Below is a small trained network, with its code and all its weights. Each question gives an input and a class and asks what happens when units are switched off, that is, made to give their printed mean instead of their output.

import numpy as np


def w(rows, s, z=0):
    codes = np.array(rows[::2]) - 128.0
    scale = np.full(codes.shape[1], s)
    scale[-1] = z or s
    return codes * scale


def f(y):
    return np.maximum(y, 0)


def log_softmax(a):
    a = a - a.max(-1, keepdims=True)
    return a - np.log(np.exp(a).sum(-1, keepdims=True))


def net(x, mask):
    res = np.array(x, float).reshape(1, 8) / 4 @ E
    y = f(res @ A[0][:, :-1].T + A[0][:, -1])
    res = res + np.where(mask, y, B[0][:, -1]) @ B[0][:, :-1]
    return log_softmax(res[-1] @ U[:, :-1].T + U[:, -1])


A, B = {}, {}
E = w([
[142,99,157,137,109,112,124,119,116],'x0',
[139,179,136,141,23,169,134,136,31],'x1',
[133,125,130,120,123,118,119,126,118],'x2',
[193,169,233,67,150,173,166,149,155],'x3',
[92,139,204,167,254,103,134,163,25],'x4',
[127,155,114,153,134,123,139,112,145],'x5',
[71,193,138,75,95,44,91,112,131],'x6',
[122,114,142,116,113,127,112,142,122],'x7',
],0.0094)
A[0] = w([
[78,187,149,48,97,1,122,72,141,187],'n1',
[80,61,34,213,91,95,74,133,116,230],'n2',
[125,131,123,105,164,105,155,102,169,93],'n3',
[188,117,202,115,116,122,219,140,176,93],'n4',
[83,147,194,222,198,89,122,136,78,28],'n5',
[169,212,179,69,124,163,133,150,170,100],'n6',
[72,165,133,67,73,138,93,93,206,96],'n7',
[71,136,130,74,175,75,152,139,221,75],'n8',
[127,163,119,131,57,158,157,128,56,11],'n9',
[207,74,86,133,51,182,127,48,204,86],'n10',
[111,65,134,109,152,74,147,145,180,43],'n11',
[109,231,128,107,70,127,170,133,74,211],'n12',
[160,115,98,134,82,137,52,94,189,3],'n13',
[194,96,108,159,126,178,158,96,120,213],'n14',
],0.0089,0.0033)
B[0] = w([
[120,103,227,177,225,219,188,88,157,250],'n1',
[90,113,133,87,101,59,249,68,152,250],'n2',
[134,116,138,135,44,85,113,156,159,162],'n3',
[31,143,103,84,79,70,207,124,122,193],'n4',
[132,235,85,38,178,156,74,163,126,224],'n5',
[44,124,64,107,95,24,253,167,83,196],'n6',
[154,168,156,109,153,161,74,69,60,209],'n7',
[189,175,140,191,90,119,117,145,207,199],'n8',
[176,110,105,203,78,10,72,219,174,180],'n9',
[104,184,181,128,130,184,50,111,52,244],'n10',
[229,164,91,179,51,109,53,193,218,171],'n11',
[164,125,144,197,95,181,110,164,220,215],'n12',
[109,184,42,103,195,77,62,154,41,188],'n13',
[155,126,225,136,207,139,123,104,155,191],'n14',
],0.0071,0.011)
U = w([
[115,228,126,50,153,150,44,144,42,43],'0',
[48,98,111,72,73,63,239,123,129,70],'1',
[254,80,127,205,55,109,77,228,215,82],'2',
[145,103,167,121,122,169,147,132,133,254],'3',
[152,79,208,155,159,227,162,103,130,194],'4',
],0.0075,0.0066)

Each question gives the input, the list of numbers given to net, and the class t.
The units are the neurons (one row each of A and B). Each row of codes is followed by its name. A weight is (code - 128) times the scale printed after its matrix; where a second scale follows, it is the last column's (A, B and U).
mask holds one flag per neuron, in row order. A switched-off neuron (its flag False) gives its mean, the last column of its row in B, instead of its output. The means were averaged over made-up inputs and are rounded, as every weight is.
A unit's drop is (log p(t) with every unit on - log p(t) with that unit switched off) / (log p(t) with every unit on - log p(t) with every unit switched off).
The circuit of an input: a set's keep is (log p(t) with only the set's units on - log p(t) with every unit switched off) / (log p(t) with every unit on - log p(t) with every unit switched off). Starting from the 12 units with the biggest drops (on a tie, the unit counted first), units are removed one at a time, each time the one whose removal leaves the highest keep (on an exact tie, the one counted first), for as long as the keep stays at least 0.8.
units of the circuit, in order: the units of the circuit, biggest drop first
unit that matters most: the unit with the biggest drop
top k neurons: the k neurons with the biggest drops, biggest first
drop when u is switched off: that unit's drop, to one decimal
input [1,4,3,-4,-8,-3,7,4], class 0: unit that matters most	n13
input [-4,-6,-5,-1,5,-3,6,5], class 2: top 2 neurons	(n8 n11)
input [-1,0,8,8,6,-5,-6,-1], class 1: units of the circuit, in order	(n4 n6)
input [-3,-3,-7,1,0,8,3,-5], class 2: units of the circuit, in order	(n8 n10)
input [-3,3,8,3,3,4,4,-6], class 4: units of the circuit, in order	(n1 n12)
input [-2,-1,-4,-3,-4,3,-3,-1], class 0: top 2 neurons	(n10 n1)
input [-2,7,-7,1,-5,-6,-6,-3], class 2: top 2 neurons	(n9 n1)
input [7,6,-7,2,-8,-2,6,-4], class 0: top 3 neurons	(n10 n7 n13)
input [4,6,5,0,6,6,-6,6], class 0: top 4 neurons	(n5 n1 n8 n11)
input [-3,-1,0,3,2,-1,4,-1], class 4: units of the circuit, in order	(n1 n13)
input [7,2,-3,-3,-7,8,-1,6], class 0: top 2 neurons	(n10 n13)
input [7,-7,-1,0,-5,2,5,-5], class 2: top 2 neurons	(n11 n8)
input [-1,-1,-3,-7,-7,-7,4,7], class 0: top 4 neurons	(n13 n7 n10 n6)
input [-2,-2,-7,-5,-1,2,-2,-8], class 1: top 4 neurons	(n2 n1 n12 n7)
input [-2,4,5,-6,3,0,-4,4], class 1: unit that matters most	n2
input [8,2,1,-8,6,5,8,7], class 1: top 3 neurons	(n2 n10 n7)
input [-1,0,-2,7,-1,-2,4,-7], class 1: top 2 neurons	(n6 n4)
input [-5,5,4,-8,6,3,2,-7], class 1: drop when n7 is switched off	0.2
input [-2,-5,7,6,-6,5,4,1], class 0: drop when n10 is switched off	0.7
input [1,-2,-6,1,5,-8,8,5], class 4: units of the circuit, in order	(n1)
input [-3,-1,-7,1,-7,-2,3,-4], class 0: drop when n7 is switched off	0.1
